Below is a small trained network, with its code and all its weights. Each question gives an input and a class and asks what happens when units are switched off, that is, made to give their printed mean instead of their output.

import numpy as np


def w(rows, s, z=0):
    codes = np.array(rows[::2]) - 128.0
    scale = np.full(codes.shape[1], s)
    scale[-1] = z or s
    return codes * scale


def f(y):
    return np.maximum(y, 0)


def log_softmax(a):
    a = a - a.max(-1, keepdims=True)
    return a - np.log(np.exp(a).sum(-1, keepdims=True))


def net(x, mask):
    res = np.array(x, float).reshape(1, 6) / 4 @ E
    y = f(res @ A[0][:, :-1].T + A[0][:, -1])
    res = res + np.where(mask, y, B[0][:, -1]) @ B[0][:, :-1]
    return log_softmax(res[-1] @ U[:, :-1].T + U[:, -1])


A, B = {}, {}
E = w([
[94,163,92,178,144,135,247,152,110,132,208],'x0',
[123,196,109,8,130,173,130,165,190,58,94],'x1',
[72,100,116,127,156,142,121,7,184,100,167],'x2',
[167,94,44,96,174,127,152,114,121,172,82],'x3',
[121,91,129,73,186,44,120,168,95,99,208],'x4',
[180,154,71,87,13,82,127,105,161,155,144],'x5',
],0.012)
A[0] = w([
[96,95,121,87,158,30,135,188,121,108,188,42],'n0',
[97,109,113,167,156,102,123,38,158,125,146,92],'n1',
[131,176,84,110,58,99,123,77,152,174,167,176],'n2',
[163,125,197,110,141,108,94,100,166,127,96,162],'n3',
[119,48,168,96,127,121,33,97,140,134,67,63],'n4',
[66,161,126,165,128,170,124,125,124,151,55,3],'n5',
[124,114,126,192,71,217,136,127,197,161,48,114],'n6',
[107,188,213,154,83,94,109,134,132,109,154,188],'n7',
[113,152,88,153,129,155,234,119,113,142,187,86],'n8',
[71,135,129,128,151,147,191,139,136,147,143,79],'n9',
[136,202,104,65,142,187,113,154,145,83,134,85],'n10',
[97,123,84,111,90,86,122,84,145,138,139,223],'n11',
[154,120,58,147,177,132,140,128,136,163,71,117],'n12',
[165,123,39,107,197,108,129,110,116,176,117,133],'n13',
[125,60,135,192,118,92,105,90,77,231,118,136],'n14',
[86,53,111,118,137,139,125,40,225,70,170,152],'n15',
[58,92,120,136,197,180,114,138,128,97,114,90],'n16',
[81,143,101,55,149,148,147,139,166,93,78,125],'n17',
[188,153,146,147,102,100,141,244,48,148,83,226],'n18',
[95,126,129,136,125,120,203,140,166,112,149,104],'n19',
[124,29,130,59,156,75,77,158,133,96,166,31],'n20',
[115,164,189,171,100,119,100,133,151,101,178,132],'n21',
[77,95,194,151,201,180,152,134,102,144,71,116],'n22',
],0.011,0.0023)
B[0] = w([
[35,91,158,211,28,186,171,104,107,128,99,221],'n0',
[166,143,174,125,150,143,75,75,113,141,150,206],'n1',
[103,94,52,25,103,121,132,188,44,107,141,229],'n2',
[204,170,113,161,90,122,134,200,149,100,129,198],'n3',
[165,242,98,218,86,72,122,225,118,169,75,241],'n4',
[55,107,122,161,77,148,135,127,85,166,152,178],'n5',
[10,88,123,198,117,126,201,76,90,125,134,240],'n6',
[116,112,111,74,199,168,148,121,220,46,88,204],'n7',
[163,193,93,216,125,72,113,154,136,96,82,225],'n8',
[119,213,83,150,73,85,94,206,121,180,135,182],'n9',
[104,127,151,130,166,71,206,138,110,209,213,236],'n10',
[129,95,96,49,176,143,95,114,93,90,101,199],'n11',
[108,144,131,107,190,187,156,119,194,54,64,193],'n12',
[100,123,157,143,186,190,154,150,206,8,77,209],'n13',
[170,77,169,119,157,13,181,138,175,129,218,252],'n14',
[133,181,173,160,191,167,72,91,76,119,135,244],'n15',
[94,70,1,30,145,103,77,132,90,104,149,196],'n16',
[202,90,175,169,166,108,188,147,142,173,233,225],'n17',
[144,205,172,53,179,171,73,32,71,113,139,251],'n18',
[175,219,128,183,113,114,90,175,147,151,88,184],'n19',
[31,129,126,166,76,133,201,91,110,187,84,214],'n20',
[118,61,109,106,192,128,152,152,218,90,90,191],'n21',
[136,80,73,70,112,143,96,175,100,106,152,210],'n22',
],0.0074,0.015)
U = w([
[159,188,115,186,105,103,112,185,126,127,92,68],'0',
[61,99,143,175,82,167,174,84,99,140,117,66],'1',
[174,91,169,132,169,108,180,136,149,157,217,114],'2',
[142,178,177,119,171,174,78,70,75,113,149,163],'3',
[124,85,59,67,113,128,103,164,77,98,140,149],'4',
[117,110,146,122,169,173,145,138,247,74,83,165],'5',
[159,93,126,137,134,169,126,117,117,128,146,253],'6',
],0.014,0.0033)

Each question gives the input, the list of numbers given to net, and the class t.
The units are the neurons (one row each of A and B). Each row of codes is followed by its name. A weight is (code - 128) times the scale printed after its matrix; where a second scale follows, it is the last column's (A, B and U).
mask holds one flag per neuron, in row order. A switched-off neuron (its flag False) gives its mean, the last column of its row in B, instead of its output. The means were averaged over made-up inputs and are rounded, as every weight is.
A unit's drop is (log p(t) with every unit on - log p(t) with that unit switched off) / (log p(t) with every unit on - log p(t) with every unit switched off).
The circuit of an input: a set's keep is (log p(t) with only the set's units on - log p(t) with every unit switched off) / (log p(t) with every unit on - log p(t) with every unit switched off). Starting from the 12 units with the biggest drops (on a tie, the unit counted first), units are removed one at a time, each time the one whose removal leaves the highest keep (on an exact tie, the one counted first), for as long as the keep stays at least 0.8.
units of the circuit, in order: the units of the circuit, biggest drop first
most important unit: the unit with the biggest drop
k most important neurons: the k neurons with the biggest drops, biggest first
drop when u is switched off: that unit's drop, to one decimal
input [-5,-4,-7,-2,5,-1], class 3: units of the circuit, in order -> [n18]
input [3,-6,-3,7,0,8], class 4: 3 most important neurons -> [n2, n17, n10]
input [-6,0,-7,-5,2,7], class 3: 3 most important neurons -> [n18, n16, n22]
input [-3,0,-6,3,8,-7], class 1: 2 most important neurons -> [n0, n20]
input [1,-4,-1,7,-2,8], class 4: 2 most important neurons -> [n2, n7]
input [-7,-2,-6,7,3,2], class 0: 3 most important neurons -> [n4, n7, n21]
input [-4,5,1,-5,2,3], class 2: 2 most important neurons -> [n10, n13]
input [5,6,7,1,-2,-5], class 3: 3 most important neurons -> [n15, n14, n4]
input [-6,6,-2,0,-6,-2], class 0: 4 most important neurons -> [n4, n3, n14, n0]
input [8,-2,8,-5,-5,-4], class 0: 2 most important neurons -> [n8, n9]
input [1,4,-5,-3,1,6], class 4: 4 most important neurons -> [n15, n2, n14, n1]
input [-1,-3,6,-5,-4,-2], class 3: drop when n13 is switched off -> 0.4
input [-1,-1,0,7,-1,-2], class 5: drop when n22 is switched off -> 0.0
input [-4,2,7,-2,-5,-1], class 3: most important unit -> n15
input [5,-1,4,1,-3,-7], class 4: drop when n16 is switched off -> 0.7
